Below is a small trained network, with its code and all its weights. Each question gives an input and a target symbol and asks what happens when units are switched off, that is, made to give their printed mean instead of their output.

import numpy as np


def w(rows, s, z=0):
    codes = np.array(rows[::2]) - 128.0
    scale = np.full(codes.shape[1], s)
    scale[-1] = z or s
    return codes * scale


def f(y):
    return y / 2 * (1 + np.tanh(0.7978845608 * (y + 0.044715 * y**3)))


def softmax(a):
    e = np.exp(a - a.max(-1, keepdims=True))
    return e / e.sum(-1, keepdims=True)


def log_softmax(a):
    a = a - a.max(-1, keepdims=True)
    return a - np.log(np.exp(a).sum(-1, keepdims=True))


def net(x, mask):
    ids = ['γεηλστω'.index(c) for c in x.split()]
    T = len(ids)
    res = E[ids] + P[:T]
    r = res
    for j in range(2):
        rows = slice(2 * j, 2 * j + 2)
        q, k, v = (r @ M[0][rows].T for M in (Q, K, V))
        z = softmax(np.where(np.tri(T) > 0, q @ k.T / 2**0.5, -1e9)) @ v
        o = O[0][rows]
        res = res + np.where(mask[j], z, o[:, -1]) @ o[:, :-1]
    y = f(res @ A[0][:, :-1].T + A[0][:, -1])
    res = res + np.where(mask[2:18], y, B[0][:, -1]) @ B[0][:, :-1]
    return log_softmax(res[-1] @ U[:, :-1].T + U[:, -1])


Q, K, V, O, A, B = {}, {}, {}, {}, {}, {}
E = w([
[55,94,207],'γ',
[114,183,135],'ε',
[203,18,166],'η',
[100,163,23],'λ',
[150,52,117],'σ',
[174,207,34],'τ',
[251,126,101],'ω',
],0.016)
P = w([
[177,2,4],'0',
[126,110,183],'1',
[129,86,136],'2',
[134,71,121],'3',
[105,154,189],'4',
[109,124,161],'5',
[112,113,155],'6',
[103,147,178],'7',
[107,130,166],'8',
],0.0095)
Q[0] = w([
[193,104,84],'h1',
[169,177,138],'h1',
[65,105,191],'h2',
[125,3,108],'h2',
],0.014)
K[0] = w([
[123,108,74],'h1',
[150,253,123],'h1',
[65,95,193],'h2',
[156,69,34],'h2',
],0.014)
V[0] = w([
[253,213,62],'h1',
[139,196,206],'h1',
[4,247,52],'h2',
[213,190,44],'h2',
],0.007)
O[0] = w([
[150,190,106,212],'h1',
[205,123,132,21],'h1',
[167,64,2,97],'h2',
[162,195,140,255],'h2',
],0.0098,0.0073)
A[0] = w([
[117,198,147,102],'n1',
[159,60,132,136],'n2',
[70,97,212,146],'n3',
[148,153,84,104],'n4',
[47,151,134,109],'n5',
[243,145,182,131],'n6',
[176,40,114,174],'n7',
[88,112,190,139],'n8',
[146,86,172,118],'n9',
[115,60,131,197],'n10',
[65,84,184,2],'n11',
[80,194,80,134],'n12',
[10,80,158,107],'n13',
[129,116,107,139],'n14',
[88,148,99,108],'n15',
[183,147,140,149],'n16',
],0.013,0.014)
B[0] = w([
[207,62,179,183],'n1',
[140,123,216,138],'n2',
[200,134,37,194],'n3',
[166,109,146,181],'n4',
[52,88,241,154],'n5',
[27,94,36,224],'n6',
[99,179,228,158],'n7',
[222,114,57,173],'n8',
[154,114,185,149],'n9',
[55,215,217,168],'n10',
[1,24,121,150],'n11',
[183,62,189,254],'n12',
[75,150,21,166],'n13',
[43,121,113,144],'n14',
[146,19,161,160],'n15',
[71,189,33,186],'n16',
],0.0075,0.011)
U = w([
[58,108,127,55],'γ',
[81,179,165,161],'ε',
[159,32,98,67],'η',
[101,101,151,66],'λ',
[183,150,176,154],'σ',
[252,166,98,3],'τ',
[110,178,69,238],'ω',
],0.013,0.0033)

Each question gives the input, a string of symbols that net reads in full, and the target symbol t.
The units are the heads (2 rows each of Q, K, V and O) and the neurons (one row each of A and B). Each row of codes is followed by its name. A weight is (code - 128) times the scale printed after its matrix; where a second scale follows, it is the last column's (O, A, B and U).
mask holds one flag per unit, heads first, then neurons. A switched-off unit (its flag False) gives its mean, the last column of its rows in O or B, instead of its output. The means were averaged over made-up inputs and are rounded, as every weight is.
A unit's drop is (log p(t) with every unit on - log p(t) with that unit switched off) / (log p(t) with every unit on - log p(t) with every unit switched off).
The circuit of an input: a set's keep is (log p(t) with only the set's units on - log p(t) with every unit switched off) / (log p(t) with every unit on - log p(t) with every unit switched off). Starting from the 12 units with the biggest drops (on a tie, the unit counted first), units are removed one at a time, each time the one whose removal leaves the highest keep (on an exact tie, the one counted first), for as long as the keep stays at least 0.8.
units of the circuit, in order: the units of the circuit, biggest drop first
k most important neurons: the k neurons with the biggest drops, biggest first
heads that matter: for each layer, one digit per head in row order, 1 if its drop is at least 0.15 and else 0, layers parted by /
drop when u is switched off: that unit's drop, to one decimal
input ω η ε λ λ ω η, target τ: units of the circuit, in order => [h2 n3 n8]
input ε λ η, target σ: heads that matter => 01
input λ ω λ λ ε σ η ω, target ω: units of the circuit, in order => [n6 n12]
input ω λ λ λ σ, target τ: units of the circuit, in order => [h2 n3 n8 n11]
input τ λ σ λ, target τ: heads that matter => 01
input σ ω λ γ λ λ ω σ, target ω: heads that matter => 11
input λ λ λ λ λ, target η: units of the circuit, in order => [h2 n12]
input σ λ λ λ σ, target ω: units of the circuit, in order => [n13 n12 n3 h2]
input σ λ λ, target γ: units of the circuit, in order => [h1 n5]
input ω λ ω λ, target σ: heads that matter => 01
input σ ω η, target ω: most important neuron => [n3]
input ω λ ω λ ω λ, target σ: heads that matter => 00
input σ λ γ λ, target γ: heads that matter => 11
input λ λ η λ η σ, target ε: heads that matter => 01
input λ ω ω τ λ λ τ η, target ε: drop when n3 is switched off => 0.1
input λ λ ω λ τ ω, target ω: drop when n6 is switched off => 0.2
input η τ σ λ η ω ε τ, target τ: drop when n4 is switched off => 0.1
